Below are the code and all the weights of a small trained network. Each question names an input and a target symbol and asks about switching units off, where a switched-off unit gives its printed mean instead of its output.

import numpy as np


def w(rows, s, z=0):
    codes = np.array(rows[::2]) - 128.0
    scale = np.full(codes.shape[1], s)
    scale[-1] = z or s
    return codes * scale


def f(y):
    return np.maximum(y, 0)


def softmax(a):
    e = np.exp(a - a.max(-1, keepdims=True))
    return e / e.sum(-1, keepdims=True)


def log_softmax(a):
    a = a - a.max(-1, keepdims=True)
    return a - np.log(np.exp(a).sum(-1, keepdims=True))


def net(x, mask):
    ids = ['ΣΩαζηλμξ'.index(c) for c in x.split()]
    T = len(ids)
    res = E[ids] + P[:T]
    r = res
    for j in range(2):
        rows = slice(2 * j, 2 * j + 2)
        q, k, v = (r @ M[0][rows].T for M in (Q, K, V))
        z = softmax(np.where(np.tri(T) > 0, q @ k.T / 2**0.5, -1e9)) @ v
        o = O[0][rows]
        res = res + np.where(mask[j], z, o[:, -1]) @ o[:, :-1]
    y = f(res @ A[0][:, :-1].T + A[0][:, -1])
    res = res + np.where(mask[2:6], y, B[0][:, -1]) @ B[0][:, :-1]
    return log_softmax(res[-1] @ U[:, :-1].T + U[:, -1])


Q, K, V, O, A, B = {}, {}, {}, {}, {}, {}
E = w([
[152,140,195,94,131],'Σ',
[123,124,140,200,139],'Ω',
[98,34,162,139,181],'α',
[99,147,168,1,169],'ζ',
[127,113,70,60,121],'η',
[9,90,125,109,99],'λ',
[233,171,102,90,147],'μ',
[26,123,114,138,135],'ξ',
],0.017)
P = w([
[143,181,147,1,196],'0',
[127,48,159,160,77],'1',
[102,125,100,97,161],'2',
[173,117,160,120,166],'3',
[184,165,97,155,172],'4',
[190,117,148,130,142],'5',
[75,89,132,142,72],'6',
[122,132,116,172,158],'7',
[153,118,172,168,121],'8',
[133,90,83,164,106],'9',
],0.0095)
Q[0] = w([
[100,2,156,59,214],'head 0',
[61,190,134,128,143],'head 0',
[140,189,163,195,69],'head 1',
[32,209,71,115,184],'head 1',
],0.009)
K[0] = w([
[121,131,152,105,248],'head 0',
[181,121,122,103,91],'head 0',
[138,80,185,122,86],'head 1',
[156,108,30,186,134],'head 1',
],0.011)
V[0] = w([
[105,39,101,79,127],'head 0',
[88,167,254,197,160],'head 0',
[53,212,160,185,95],'head 1',
[156,99,33,133,126],'head 1',
],0.0098)
O[0] = w([
[173,58,168,89,113,235],'head 0',
[10,102,142,89,156,54],'head 0',
[118,149,108,151,63,3],'head 1',
[141,125,219,123,92,123],'head 1',
],0.013,0.0053)
A[0] = w([
[136,150,196,74,129,187],'neuron 0',
[128,111,66,142,132,18],'neuron 1',
[137,41,68,71,202,68],'neuron 2',
[116,139,224,188,2,250],'neuron 3',
],0.0081,0.0015)
B[0] = w([
[1,113,43,113,189,196],'neuron 0',
[54,11,68,149,229,132],'neuron 1',
[48,130,217,145,36,254],'neuron 2',
[218,104,103,10,83,151],'neuron 3',
],0.0076,0.0089)
U = w([
[53,85,31,75,203,112],'Σ',
[60,167,105,148,109,192],'Ω',
[69,139,254,184,92,83],'α',
[92,68,65,126,147,44],'ζ',
[159,79,77,96,162,253],'η',
[84,167,170,131,62,82],'λ',
[107,141,130,140,125,148],'μ',
[70,145,98,128,91,199],'ξ',
],0.0075,0.0032)

Each question gives the input, a string of symbols that net reads in full, and the target symbol t.
The units are the heads (2 rows each of Q, K, V and O) and the neurons (one row each of A and B). Each row of codes is followed by its name. A weight is (code - 128) times the scale printed after its matrix; where a second scale follows, it is the last column's (O, A, B and U).
mask holds one flag per unit, heads first, then neurons. A switched-off unit (its flag False) gives its mean, the last column of its rows in O or B, instead of its output. The means were averaged over made-up inputs and are rounded, as every weight is.
A unit's drop is (log p(t) with every unit on - log p(t) with that unit switched off) / (log p(t) with every unit on - log p(t) with every unit switched off).
The circuit of an input: a set's keep is (log p(t) with only the set's units on - log p(t) with every unit switched off) / (log p(t) with every unit on - log p(t) with every unit switched off). Starting from all 6 units, units are removed one at a time, each time the one whose removal leaves the highest keep (on an exact tie, the one counted first), for as long as the keep stays at least 0.8.
circuit, biggest first: the units of the circuit, biggest drop first
top k neurons: the k neurons with the biggest drops, biggest first
heads that matter: for each layer, one digit per head in row order, 1 if its drop is at least 0.15 and else 0, layers parted by /
drop when u is switched off: that unit's drop, to one decimal
input η η λ η Σ, target η: circuit, biggest first	(neuron 2; head 0)
input ξ ξ Ω η ζ ξ ζ η ζ, target Σ: top 2 neurons	(neuron 0; neuron 2)
input Σ η Σ, target Σ: circuit, biggest first	(head 0; neuron 0)
input η η Ω, target η: top neuron	(neuron 2)
input ξ ζ α μ ζ Σ μ α, target α: heads that matter	10
input η Ω η η ξ η ξ Σ λ, target η: heads that matter	10
input α μ λ, target α: circuit, biggest first	(neuron 2; head 0; head 1)
input ξ Σ ξ Σ Ω, target Σ: circuit, biggest first	(head 0; neuron 2)
input ξ η η λ Ω, target η: top 2 neurons	(neuron 2; neuron 3)
input η α η ξ, target η: circuit, biggest first	(head 0; neuron 2)
input Ω μ α, target α: drop when head 0 is switched off	0.2
input Σ ξ Σ, target Σ: drop when head 1 is switched off	-0.2
input Ω η η λ ξ, target η: drop when head 0 is switched off	0.5
